arr =
[[114 120 140 130 136 118 149 130 132 133 130 127 125]
 [136 123 123 131 125 141 111 129 127 130 126 131 127]
 [134 135 127 125 133 134 120 129 138 125 124 130 128]
 [136 141 126 123 126 135 118 131 136 130 128 126 133]
 [133 144 121 128 121 132 113 129 132 128 126 130 137]
 [127 129 131 131 133 132 125 133 135 141 133 128 129]
 [129 135 130 124 143 130 130 130 147 128 134 130 126]
 [131 137 130 118 132 127 138 129 135 124 130 126 125]
 [118 122 135 127 146 122 156 128 134 128 139 127 116]
 [133 124 122 126 116 128 127 120 104 116 125 127 126]
 [121 137 135 126 132 121 142 130 135 132 132 127 130]
 [127 132 141 122 136 121 142 129 135 131 123 122 127]
 [141 135 117 123 108 135 110 127 124 125 129 127 132]
 [122 132 132 127 129 123 140 129 130 133 138 123 129]]
The top entry of the column that holds the largest entry -> 149
The second smallest entry: 108
The entry in the top-right corner: 125
What is the bottom-left entry?
Answer: 122
What is the entry just left of the largest entry?
Answer: 122
The bottom entry of the column that holds the largest entry is 140
What is the 2nd-last entry, reading row by row?
Answer: 123
The top-left entry is 114
The entry just right of the smallest entry -> 116
What is the entry just right of the largest entry?
Answer: 128
What is the second entry, reading row by row?
Answer: 120
The last entry of the largest entry's row: 116
What is the last entry in the row that holds the smallest entry?
Answer: 126
What is the entry in the bottom-right corner?
Answer: 129
The second entry on the diagonal from the top-right corner is 131
What is the largest entry in the last column?
Answer: 137
What is the third smallest entry?
Answer: 110
What is the largest entry in the first column?
Answer: 141
What is the maximum?
Answer: 156
The minimum -> 104
What is the third entry on the diagonal from the top-right corner?
Answer: 124
What is the first entry of the largest entry's row?
Answer: 118
What is the 3rd largest entry?
Answer: 147

x =
138  127  135  127  127  130  114  153
129  128  127  128  128  129  129  129
133  119  125  137  137  133  154  146
137  122  117  134  134  146  122  128
137  119  148  139  139  132  132  118
Rows and columns are numbered from 0.
Read off the entry in row 0 and column 2.
135
Read off the top-left entry.
138
Read off the entry at row 1, column 0.
129
Read off the entry in the bottom-right corner.
118
The entry just right of 138 -> 127
The top-right entry: 153
Read off the entry directly above the largest entry.
129
Read off the maximum.
154
The bottom-left entry -> 137
Read off the entry in row 1 and column 2.
127
The top entry of the column that holds the smallest entry -> 114
The entry just left of 148 -> 119

Questions about the table below.
1) Find the first entry in reading order.
2) Find the last entry of the largest entry's row.
3) Find the entry in the bottom-right corner.
4) Find the third entry, reading row by row.
5) Find the third entry on the diagonal from the top-right corner.
6) Find the 2nd entry in reading order.
7) Find the fifth entry in reading order.
8) Find the second smallest entry.
[[133 132 135 135]
 [126 123 138 126]
 [127 129 124 126]
 [126 128 123 124]
 [133 128 134 123]
 [127 126 120 124]
 [125 122 131 124]
 [114 131 128 151]
 [135 131 129 133]
 [131 127 124 127]
 [135 128 124 128]
 [127 125 132 126]
 [125 127 124 128]
 [132 127 125 125]]
1) 133
2) 151
3) 125
4) 135
5) 129
6) 132
7) 126
8) 120

Questions about the table below. Indices start at 0.
1) Report the entry in the top-right corner.
2) Report the entry at row 0, column 0.
3) Report the entry in row 0 and column 2.
4) Report the entry in row 1 and column 0.
5) Report the entry in row 0 and column 1.
6) Report the entry directly below the largest entry.
7) Report the entry in row 2 and column 0.
8) Report the entry in the bottom-right corner.
[[123 124 124 129 119 120]
 [143 125 135 120 127 126]
 [140 129 129 138 132 124]
 [129 133 127 154 135 120]
 [131 129 128 131 127 127]
 [122 124 134 139 129 118]
 [108 127 129 135 123 132]]
1) 120
2) 123
3) 124
4) 143
5) 124
6) 131
7) 140
8) 132

Read these off the matrix that follows.
1) Find the top-right entry.
2) Find the 1st entry in reading order.
3) Find the last entry, reading row by row.
4) Find the top entry of the column that holds the largest entry.
5) Find the entry in the bottom-left corner.
6) Find the largest entry in the last column.
7) Find the entry directly below the smallest entry.
8) Find the largest entry in the first row.
[[135 120 122 131 137 136 130]
 [132 133 121 119 128 115 140]
 [140 133 124 121 135 104 132]
 [138 119 137 126 131 126 138]
 [136 144 125 126 136 129 134]
 [134 137 151  98 132 117 135]
 [120 132 124 131 125 136 117]
 [127 139 133 134 126 121 128]
 [137 125 118 140 136 126 137]
 [138 139 138 134 133 128 133]]
1) 130
2) 135
3) 133
4) 122
5) 138
6) 140
7) 131
8) 137

[[125 127 137 116 151 151]
 [135 118 126 119 112 112]
 [134 134 137 106 113 113]
 [122 134 119 141 128 128]
 [133 120 129 110 137 137]
 [128 133 121 101 133 133]
 [126 129 128 131 133 133]
 [127 130 132 128 123 123]
 [143  99 125 108 121 121]
 [136 113 127 138 112 112]
 [125 136 130 130 118 118]
 [136 115 124 121 118 118]
 [125 128 135 135 136 136]
 [127 125 120 133 138 138]]
Rows and columns are numbered from 0.
The entry at row 2, column 0 is 134
The entry in the bottom-left corner is 127
The entry in row 0 and column 0 -> 125
The entry in row 1 and column 1 is 118
The entry in row 0 and column 1: 127
Report the entry at row 0, column 2.
A: 137
Report the entry just right of 110.
A: 137
The entry in row 1 and column 0: 135
Report the entry in the bottom-right corner.
A: 138
The entry at row 2, column 2 -> 137
Report the entry in the top-right corner.
A: 151
Report the entry directly below the smallest entry.
A: 113
The entry directly above 108: 128
Report the entry just left of the smallest entry.
A: 143
Report the entry just right of 106.
A: 113
The entry in row 1 and column 2: 126

data = [[126, 121, 140, 130, 134, 146, 119, 117, 132], [137, 116, 116, 130, 131, 124, 129, 129, 106], [113, 130, 112, 120, 116, 126, 132, 138, 123]]
The entry at the centre is 131
Report the entry just right of the centre entry.
A: 124
The entry just left of 123 is 138
Report the minimum.
A: 106
The entry just left of 134 is 130
The entry just right of 113 -> 130
The largest entry: 146

Questions about the array below. Rows and columns are numbered from 0.
1) Read off the entry in the bottom-right corner.
2) Read off the entry at row 0, column 2.
3) Read off the entry in the bottom-left corner.
4) Read off the entry in the top-right corner.
5) Read off the entry at row 0, column 0.
6) Read off the bottom entry of the column that holds the largest entry.
7) Read off the entry just right of the largest entry.
8) Read off the entry just left of 144.
[[126 122 136 117 126 106 133 125 125 128]
 [129 133 140 135 126 112 114 125 114 133]
 [127 134 126 137 120 103 142 131 139 122]
 [129 132 123 122 118 130 106 123 135 112]
 [125 126 139 141 147 124 101 123 122 136]
 [131 132 143 111 132 137 135 119 133 144]]
1) 144
2) 136
3) 131
4) 128
5) 126
6) 132
7) 124
8) 133

B =
[[131 129 124 137 133 148 127]
 [142 144 130 129 130 154 135]
 [125 135 127 125 128 132 133]
 [130 128 126 131 127 137 128]
 [144 151 132 126 131 156 139]
 [122 134 127 121 131 130 135]
 [145 153 130 125 132 156 135]
 [120 137 128 119 129 133 137]
 [143 151 129 127 131 155 133]
 [131 124 100 131 154 153 120]]
Counting starts at 0.
Which number is the entry in row 2 and column 0?
Answer: 125
Which number is the top-right entry?
Answer: 127
Which number is the bottom entry of the column that holds the smallest entry?
Answer: 100
The entry in row 0 and column 0: 131
Which number is the bottom-right entry?
Answer: 120
The entry in row 1 and column 0 -> 142
Which number is the entry just left of the smallest entry?
Answer: 124
The bottom-left entry -> 131
The entry at row 2, column 2 is 127
Which number is the entry in row 0 and column 1?
Answer: 129
Which number is the entry in row 0 and column 2?
Answer: 124
The entry in row 1 and column 1 is 144
The entry just right of the smallest entry is 131

Read these off the table that follows. Indices start at 0.
1) Which number is the entry just left of 119?
2) Which number is the entry directly below 119?
3) Which number is the entry at row 0, column 1?
4) Which number is the entry in the bottom-right corner?
5) Which number is the entry in row 2 and column 0?
6) Which number is the top-right entry?
7) Which number is the entry just right of 139?
8) Which number is the entry in the top-left corner?
[[122 107 138 139 116 130]
 [113 115 130 132 119 111]
 [113 125 135 133 125 120]
 [128 133 142 137 137 149]]
1) 132
2) 125
3) 107
4) 149
5) 113
6) 130
7) 116
8) 122

M =
[[139 114 132 118]
 [133 137 148 133]
 [129 111 125 120]
 [132 125 134 133]
 [135 123 117 141]
 [117 137 126 137]
 [134 128 145 148]
 [156 141 118 125]
 [112 127 128 126]
 [124 145 131 134]]
The 3rd entry, reading row by row: 132
What is the third entry on the main diagonal?
A: 125
What is the bottom entry of the column that holds the smallest entry?
A: 145
What is the second entry from the end, reading row by row?
A: 131
The smallest entry in the first row: 114
What is the first entry, reading row by row?
A: 139
What is the smallest entry in the last row?
A: 124
The largest entry in the last column: 148
What is the top-right entry?
A: 118
The last entry, reading row by row: 134
What is the 2nd smallest entry?
A: 112
What is the entry just left of 123?
A: 135
What is the largest entry in the first column?
A: 156
The entry directly above the smallest entry -> 137
The smallest entry -> 111
